Where the symbols take the units:
Z646: ba>Z375, gu>Z774, bo>Z318, ka>Z147
Z666: ba>Z147, gu>Z490, bo>Z131, ka>Z422
Z189: ba>Z265, gu>Z750, bo>Z324, ka>Z700
Z131: ba>Z666, gu>Z422, bo>Z403, ka>Z801
Z834: ba>Z574, gu>Z641, bo>Z16, ka>Z20
Z318: ba>Z646, gu>Z147, bo>Z828, ka>Z666
Z333: ba>Z677, gu>Z790, bo>Z569, ka>Z187
Z998: ba>Z444, gu>Z361, bo>Z378, ka>Z81
Z312: ba>Z250, gu>Z792, bo>Z441, ka>Z471
Z626: ba>Z81, gu>Z455, bo>Z323, ka>Z677
Z375: ba>Z403, gu>Z871, bo>Z646, ka>Z774
Z616: ba>Z160, gu>Z173, bo>Z396, ka>Z213
Z750: ba>Z942, gu>Z444, bo>Z700, ka>Z998
Z361: ba>Z569, gu>Z72, bo>Z81, ka>Z140
Z609: ba>Z441, gu>Z472, bo>Z641, ka>Z297
Z569: ba>Z333, gu>Z187, bo>Z361, ka>Z72
Z324: ba>Z189, gu>Z700, bo>Z160, ka>Z507
Z250: ba>Z852, gu>Z769, bo>Z312, ka>Z792
Z455: ba>Z140, gu>Z318, bo>Z677, ka>Z828
Z297: ba>Z472, gu>Z486, bo>Z852, ka>Z145
Z403: ba>Z131, gu>Z801, bo>Z375, ka>Z871
Z441: ba>Z312, gu>Z471, bo>Z609, ka>Z472
Z590: ba>Z879, gu>Z312, bo>Z15, ka>Z441
Z20: ba>Z641, gu>Z852, bo>Z879, ka>Z250
Z574: ba>Z15, gu>Z609, bo>Z834, ka>Z641
Z790: ba>Z828, gu>Z131, bo>Z187, ka>Z403
Z187: ba>Z790, gu>Z403, bo>Z72, ka>Z375
Z641: ba>Z609, gu>Z297, bo>Z20, ka>Z852
Z472: ba>Z471, gu>Z396, bo>Z297, ka>Z486
Z15: ba>Z590, gu>Z441, bo>Z574, ka>Z609
Z507: ba>Z700, gu>Z378, bo>Z173, ka>Z649
Z16: ba>Z834, gu>Z20, bo>Z490, ka>Z879
Z792: ba>Z769, gu>Z160, bo>Z471, ka>Z616
Z265: ba>Z213, gu>Z942, bo>Z189, ka>Z750
Z700: ba>Z750, gu>Z998, bo>Z507, ka>Z378
Z677: ba>Z455, gu>Z828, bo>Z333, ka>Z790
Z801: ba>Z422, gu>Z15, bo>Z871, ka>Z574
Z378: ba>Z998, gu>Z81, bo>Z649, ka>Z626
Z323: ba>Z626, gu>Z677, bo>Z161, ka>Z333
Z161: ba>Z323, gu>Z333, bo>Z444, ka>Z569
Z649: ba>Z378, gu>Z626, bo>Z642, ka>Z323
Z213: ba>Z173, gu>Z642, bo>Z265, ka>Z942
Z145: ba>Z486, gu>Z189, bo>Z769, ka>Z324
Z642: ba>Z649, gu>Z323, bo>Z942, ka>Z161
Z942: ba>Z642, gu>Z161, bo>Z750, ka>Z444
Z422: ba>Z490, gu>Z590, bo>Z801, ka>Z15
Z852: ba>Z297, gu>Z145, bo>Z250, ka>Z769
Z879: ba>Z20, gu>Z250, bo>Z590, ka>Z312
Z769: ba>Z145, gu>Z324, bo>Z792, ka>Z160
Z774: ba>Z871, gu>Z834, bo>Z147, ka>Z16
Z871: ba>Z801, gu>Z574, bo>Z774, ka>Z834
Z147: ba>Z774, gu>Z16, bo>Z666, ka>Z490
Z160: ba>Z324, gu>Z507, bo>Z616, ka>Z173
Z81: ba>Z361, gu>Z140, bo>Z626, ka>Z455
Z396: ba>Z616, gu>Z213, bo>Z486, ka>Z265
Z173: ba>Z507, gu>Z649, bo>Z213, ka>Z642
Z486: ba>Z396, gu>Z265, bo>Z145, ka>Z189
Z444: ba>Z161, gu>Z569, bo>Z998, ka>Z361
Z471: ba>Z792, gu>Z616, bo>Z472, ka>Z396
Z490: ba>Z16, gu>Z879, bo>Z422, ka>Z590
Z140: ba>Z72, gu>Z646, bo>Z455, ka>Z318
Z72: ba>Z187, gu>Z375, bo>Z140, ka>Z646
Z828: ba>Z318, gu>Z666, bo>Z790, ka>Z131

The rows follow the links: the fewer symbols apart two units are, the more alike their rows tend to be.

Each row is also shifted at random along 3 hidden directions that mean nothing.

One row for each unit, in no order:
Each row is one unit's numbers.
1: [ 40 -19  26  -9  56   8  -9  12  18  65   4  10   4   1  20  18  27 -15 -26  20   4  12 -13  19  39  23 -48 -47  -4  22 -16 -64 -29 -27 -43  14  18 -19]
2: [-123  -13   -4   -1   34    4    8   -2   14   24   24    1    9   17   25   -3   15    1  -22   17  -11   36   -8   22    4   14  -32  -25  -23    8   -9  -34  -12  -15  -23  -14    6    3]
3: [-67   7 -20  -9  11  18  -5  -7   0  -2  10  -7 -11  22  32   1 -33 -28   5   5 -30   6  -6  -5 -43  19  -4  12 -31 -17 -13  -3  12  17  15 -12  -3   9]
4: [-36  -2 -14  -5 -18  50  63  21 -12 -52 -30 -23 -29   6   1 -62 -21 -25  31  16  -1 -15 -33 -12 -65  -7  -6   6  13  70   7  73  11  37 -29 -30   8   7]
5: [  2   9 -24  11 -30 -28 -22 -12  -3 -10  11   0   9   4 -27  22  -6  35  -4 -22   1   1  -1   0  18 -11  45  31   9 -20   1   9   0  -3  20   4  -3   1]
6: [  5  -9  11  19   9 -41  -4 -16   3  -4  20   5  17  -8   8  -8  22  10  10  12   4  22  39  16   5  -8 -17  -6 -10 -33  25 -11  12 -19  24 -10 -18  28]
7: [ 15 -13  18  20   3 -41 -15 -11  10  17  14  11  14 -19  13   5  17  13  17  11  12  12  30  17  24  -3 -17 -15   1 -10  24 -22   1 -32  13   0  -4  25]
8: [ 49 -17  25  -7  55   2  -6   6  15  54   6  12   7  -2  16  12  30 -12 -24  20   2  14  -4  21  35  19 -48 -43  -4  11 -12 -58 -25 -25 -35  11  11 -14]
9: [-38   2 -16  -9   6  28  13   2   0 -17  -2 -11 -18  19  24 -14 -34 -34  15  10 -23  -4 -12  -9 -54  15  -4  11 -20   7  -9  20  12  25   6 -17   0   8]
10: [-69   9  19 -19  -4  30 -25  13  14  38 -13   4 -17 -12  44  24 -35 -35  11  -9  -8 -25  -4 -21   2  23 -19 -26  -6  17 -17 -27  -9  -6  -4  17  17  -5]
11: [-12  -5 -11 -12  27  26  -2   8   7  17   1  -4 -13  18  29   3 -24 -34   1  12 -21   0 -23  -1 -27  26 -15  -6 -17  19 -18 -12  -6   9 -14  -8  12  -3]
12: [ 12 -12 -10  27 -26 -30 -14   1  11  16   2   3   4 -13 -10  13   6  31  20  -2  15   4 -14  15  27  -6  15   5  29  47  14   4 -23 -31 -13  -6  21  17]
13: [ 22  15  26 -21 -18  35   7  18  -8   4 -33   1  -9 -19 -13   3  -1  -9 -10 -19  17 -35  -3 -30  18  -9   2 -14  22  10 -12   4  -1  13 -12  30   5 -31]
14: [ 34 -19  24  13  25 -25   5  -6   7  18  10   9  12 -12  10  -9  32   4   1  20  11  18  19  20  18   0 -34 -26   1   1  16 -25  -5 -24  -8  -5  -6  12]
15: [ 21  27  33 -26 -16  23 -19   2  -9   1 -22   7  -5 -16   6  20 -19 -26  -3 -24   1 -35  27 -39   4  -1   8  -6  -5 -47 -13  -7  21  18  31  34 -14 -21]
16: [-36  10  34 -19 -17  41  -4  25   3  25 -33   5 -20 -28  17   8 -13 -21   4 -13  14 -39  -6 -30  18   5 -17 -36  20  37 -13  -8 -12   0 -19  29  16 -22]
17: [-75 -19 -22  37 -34 -35  11  -2   8 -16  14  -4   3  -8  -6 -19   8  40  29   7  15  21 -10  24   3 -14  13  10  24  53  31  31 -12 -27 -11 -31  13  35]
18: [ 85 -13  -5  27  -2 -42  15 -17  -8 -36  11  -3  10  -2 -14 -30  13  10  27  19   5  16  24  20 -21 -16   2  21  -2 -20  36  31  20  -2  25 -26 -20  34]
19: [-14   1 -21  -1 -33  32  60  18 -19 -54 -25 -17  -9   6 -52 -46  16  24  -5  -7  23  -6 -37  -6 -10 -30  24  20  36  53   3  66  -5  30 -39 -12   5 -18]
20: [ 22 -21  16  18  18 -23  18   1   7   4   6   4   9 -11   2 -24  31   9  12  23  14  19  11  25  10  -7 -31 -22   6  22  25  -4  -5 -21 -17 -15   0  20]
21: [ 25 -10 -18  -6  46   6  23  -8  -5 -13  15  -7   3  33   2 -21   9 -15 -17  24 -22  27  -9  19 -34  10 -17   5 -26 -19  -8  -1   8  18  -7 -21 -11   2]
22: [ 31  13   1 -13 -23  27  29  12 -16 -34 -27  -8  -8  -5 -39 -20   8   9 -13 -16  17 -22 -13 -19  -1 -21  22  10  23   8  -6  37   6  27 -11  10  -5 -26]
23: [ 43  -3 -12   0 -21  21  29  21  -7 -13 -25  -9  -8  -1 -47 -13  15  26 -11 -11  23 -15 -45  -3  21 -17  24   7  44  61  -6  31 -23   7 -45   5  21 -27]
24: [ 23 -11 -12  31 -13 -45  11 -17  -6 -34  14  -1  13  -4  -7 -26  10  20  27  15   4  20  25  20 -18 -17   6  19   0 -11  38  28  16  -9  23 -28 -16  38]
25: [ -4   3 -25  22 -32 -39 -22 -14   1  -9  16   0  11  -2 -16  19  -6  35  10 -15   2   7   3   9  11 -13  39  30   7 -10  14  13  -3 -11  21  -6  -1  16]
26: [-56  -8  -6  -9  14  36   5  16  11  22 -10  -6 -20   9  34  -2 -25 -31  11  12 -13  -6 -34  -1 -23  23 -20 -17  -5  55 -16  -3 -16   1 -33 -10  25  -1]
27: [-116   -1  -19    1   27  -15   13  -24   -3  -23   42   -1   17   29   14  -15   11    4  -22   13  -26   46   25   19  -27   -1  -13    8  -46  -59    1  -11   23    7   25  -26  -27   17]
28: [129  -9  20  16   3 -43 -38  -9   9  33   3  12   9 -25   7  28   6   3  15   3  11  -8  22   9  35   3  -3  -8   7 -11  15 -29  -6 -31  20  13   2  13]
29: [ 27  21  16 -20 -22  30  14   8 -18 -29 -27  -5 -11  -9 -13 -15 -13 -19   1 -16   5 -32  11 -32 -18 -13  11   7   4 -23  -5  29  23  32  16  15 -15 -17]
30: [-25  28   2 -15 -30  21  22  -3 -25 -55 -15  -7  -6  -1 -19 -24 -12  -8  -4 -18  -1 -19  21 -30 -29 -21  24  23  -6 -46   1  42  35  41  33   6 -28  -7]
31: [107  18 -18  -3 -19  -7  -6  -7 -18 -30  -7  -3   5  10 -48  13   1  18 -17 -23   2 -13  -2 -13   6 -17  51  41   8 -42  -8  22  12  24  21  13 -14 -21]
32: [ 35 -13   5   5  41 -13  22  -9  -2  -6  15   0  13  11  -2 -25  32  -4 -11  24  -2  27  15  22  -7   2 -28  -9 -16 -19  11 -10   5  -2  -6 -15 -14   8]
33: [-17  -3 -29  -7  36  10  18  -9  -6 -21  19  -9   0  36  11 -17  -9 -20  -9  19 -32  23  -8  13 -50  13  -4  19 -36 -26 -12   6  14  26   7 -24 -11   6]
34: [  5 -17  22  11  28 -22   2  -5  11  24  11   8  11  -9  13  -5  33   4  -4  18   9  20  20  22  25   1 -37 -31  -4  -1  14 -32  -6 -28 -10  -3  -2  10]
35: [ 16   6  -4  -7 -21  22  18  16  -8  -6 -23  -5  -6  -5 -38  -3  12  21 -19 -19  21 -17 -27 -12  26 -16  22   2  34  33  -9  20 -16   9 -29  15  11 -30]
36: [ -8  15  17 -19  -9  32  -7  10  -2   3 -22   0 -15 -10  21   4 -29 -33  12  -8  -6 -32   8 -28 -17  10  -6  -9  -3  -3 -10   3  10  17  11  16   1  -8]
37: [ 80   1 -14  19 -19 -36 -27  -9   1   4   5   2   8  -7 -17  24  -4  22  12 -10   5  -3  -2   6  21  -5  33  23  13  -2   9   4  -5 -15  15   3   4   9]
38: [  3  14  -3  -2 -26 -13 -38  -3   1  21   1   9   9  -7 -22  46   0  30 -23 -34   9 -10  -3  -9  48  -5  36  12  14 -19 -15 -22 -13 -13   7  31   6 -21]
39: [-39   5 -18 -11  30   7 -19 -16   1   6  21   0   0  28  29  15 -25 -28 -10   4 -37  15   9   0 -32  22  -2  13 -43 -51 -18 -24  13  14  28  -6 -10   4]
40: [-18  -5 -19 -10  40  10   5  -7   2   1  18  -3   1  29  15  -5  -2 -18 -16  17 -27  23  -6  14 -27  16 -14   3 -31 -21 -14 -14   5  12  -1 -15  -7   0]
41: [ 72  17  23 -22  -6  35   0   9  -8 -10 -30  -2 -18  -9   8  -2 -27 -41  11  -7  -2 -39   8 -32 -23   4  -2  -2  -3 -12 -10  14  16  26  16  19  -7 -15]
42: [ 26  -5 -22 -12  41  21  13  -3  -3  -6   7 -10  -5  31  10 -13 -12 -27  -7  20 -27  13 -18  11 -43  18 -11  11 -26  -3 -15   2   6  22  -6 -18  -2  -2]
43: [  9   0  -1  24 -20 -54 -37 -20   7   6  21   9  16 -13   5  24  -2  24  18  -6   1   9  30  10  17  -4  17  13  -3 -28  21 -11   4 -27  37  -1  -7  29]
44: [ 54  11  -6   2 -21 -13 -31   0   0  18  -5   6   6  -6 -28  40   2  27 -16 -25   9 -13 -11  -7  42  -6  38  14  21  -7 -14 -14 -14 -10   2  26   9 -21]
45: [-81 -19  11  13  19 -18  20  -5   9   6  20   5  13  -2  12 -21  33  14  -5  20   7  32  18  27   9  -4 -37 -25  -9   9  18 -15  -4 -24 -12 -18  -4  20]
46: [ 68  16  18 -19 -16  32  18  14 -15 -19 -34  -2  -9  -9 -30 -12   2  -8  -9 -17  16 -32  -6 -26   2 -16  13   4  20   1  -9  26   8  28  -8  20  -4 -31]
47: [-23  19  21 -19 -19  31  -1   9  -5  -6 -21   3 -14 -15  13  -1 -22 -28   8 -15   0 -32   9 -32 -11   0  -2  -9   1  -7  -8   9  16  19  13  17  -3 -12]
48: [ 13  18 -22  10 -30 -44 -48 -25  -8  -8  23   7  19   4 -19  42 -13  31  -5 -29  -6   4  22  -4  18  -8  53  43  -9 -71   2  -7  13  -4  54  12 -17   7]
49: [-54  14   2  -8 -31  22  19  13 -10 -19 -15  -2  -3  -5 -30  -8  10  22 -17 -23  18 -13 -13 -17  16 -18  20   4  23  14  -6  26  -3  12 -14  12   2 -24]
50: [  2  24  13 -17 -25  17  -1   0 -17 -21 -15   0   0  -8 -24   3  -3   2 -17 -29   9 -24  16 -29   7 -14  23  11   6 -41 -10  15  18  24  20  25 -17 -24]
51: [-31 -25  -3   9  36   2  44   5   2  -9  11  -4   6  13   0 -42  37   8 -10  33   3  36 -12  32 -10  -1 -40 -20  -3  34  12   4  -9  -6 -39 -28   1  11]
52: [ 65   8  -9 -15   9  28   8   0 -13 -29 -15 -12 -16  14  13 -14 -38 -47  19   6 -23 -19   1 -19 -60  10   5  22 -21 -19  -7  28  24  41  23  -6 -10   0]
53: [-17  -3  -9  26 -26 -45 -34 -13   9  11  16   6  14 -13   2  23  -4  29  18  -8   5   8  12  11  25  -5  23  13   7  -4  16  -6  -7 -30  22  -3   4  24]
54: [  5  21  10 -22  -4  21 -23  -5  -7  -4  -9   1  -9  -1  26  15 -43 -41  12 -10 -20 -26  23 -30 -33  11   5   7 -25 -51 -12  -2  26  24  41  13 -16   0]
55: [  5  -2 -27  -7  41   1  19 -17 -11 -27  23  -9   6  40   4 -22   0 -18 -14  21 -31  29   6  15 -49   9  -5  23 -42 -47  -6   6  23  28  15 -25 -23   6]
56: [ -9 -10   4  23  -1 -45   4 -18   0 -19  20   5  18  -6   3 -18  18  15  17  16   1  24  38  21  -6 -13 -10   2 -11 -30  32   5  18 -13  28 -21 -21  35]
57: [ 24 -17 -12  34 -20 -39   7  -7   2 -22  11  -3   6  -6  -8 -20  10  23  29  12   9  13   5  22  -7 -13   7  13  13  21  33  30   1 -18   6 -25   0  33]
58: [ 30   2 -22 -13  32  15   4  -9  -8 -15   8 -10  -9  30  14  -6 -24 -35  -1  13 -32   7  -9   1 -52  19  -3  20 -33 -26 -16   6  16  27  12 -13  -9   1]
59: [-121   12   -7   -2  -39    8    0    8    1   -1   -1    1    3   -7  -23   13    9   42  -21  -29   16   -3  -16  -10   39  -14   26    2   23   22  -10    3  -17   -8  -18   14   12  -19]
60: [  9   2 -17  14 -29 -31 -34  -8   4  13   8   4  10  -7 -14  32  -4  32   3 -19   7   0  -5   4  32  -4  35  19  15  -1   3  -7 -11 -20  11   8   9   4]
61: [-47   1 -19  -8  -1  33  24   8  -4 -28  -9 -14 -21  16  19 -30 -33 -30  20  11 -20  -4 -18  -8 -59   8  -4  12 -11  24  -3  37  13  28  -3 -25   0  11]
62: [ -8  24 -29   6 -35 -40 -37 -28 -13 -28  25   2  19   9 -27  33 -12  35 -12 -33 -11   6  26  -9   5 -16  62  54 -12 -85   0   8  23  10  60   7 -25   3]
63: [ 14 -14  -2   9  31 -20  31 -12  -7 -26  19  -4  13  15  -5 -38  30   4  -4  26  -3  32  20  25 -20 -10 -23   0 -18 -26  19   7  17   4   3 -26 -21  18]

Some units, each with its row:
Z15 41
Z642 6
Z361 53
Z213 32
Z250 26
Z792 42
Z626 43
Z455 60
Z998 18
Z422 30
Z879 4
Z441 61
Z72 5
Z324 1
Z131 19
Z173 63
Z641 10
Z871 46
Z569 12
Z801 13

Row, symbols taken left to right, then the row they reach:
20 ba gu ka: 37
51 ka ka ba: 24
47 ka ka: 3
62 ka bo bo ba: 23
9 bo ka gu: 21
40 bo gu gu: 34
31 ka gu ka: 36
39 ba bo gu ba: 27
29 ka ka bo: 52
49 ba gu ba: 16
56 gu ba ka bo: 25
22 ba ka: 15
28 ka gu ba: 44
45 ba ka: 7
50 gu ba ka bo: 54
8 gu ka ka: 17
59 bo ba ba: 35

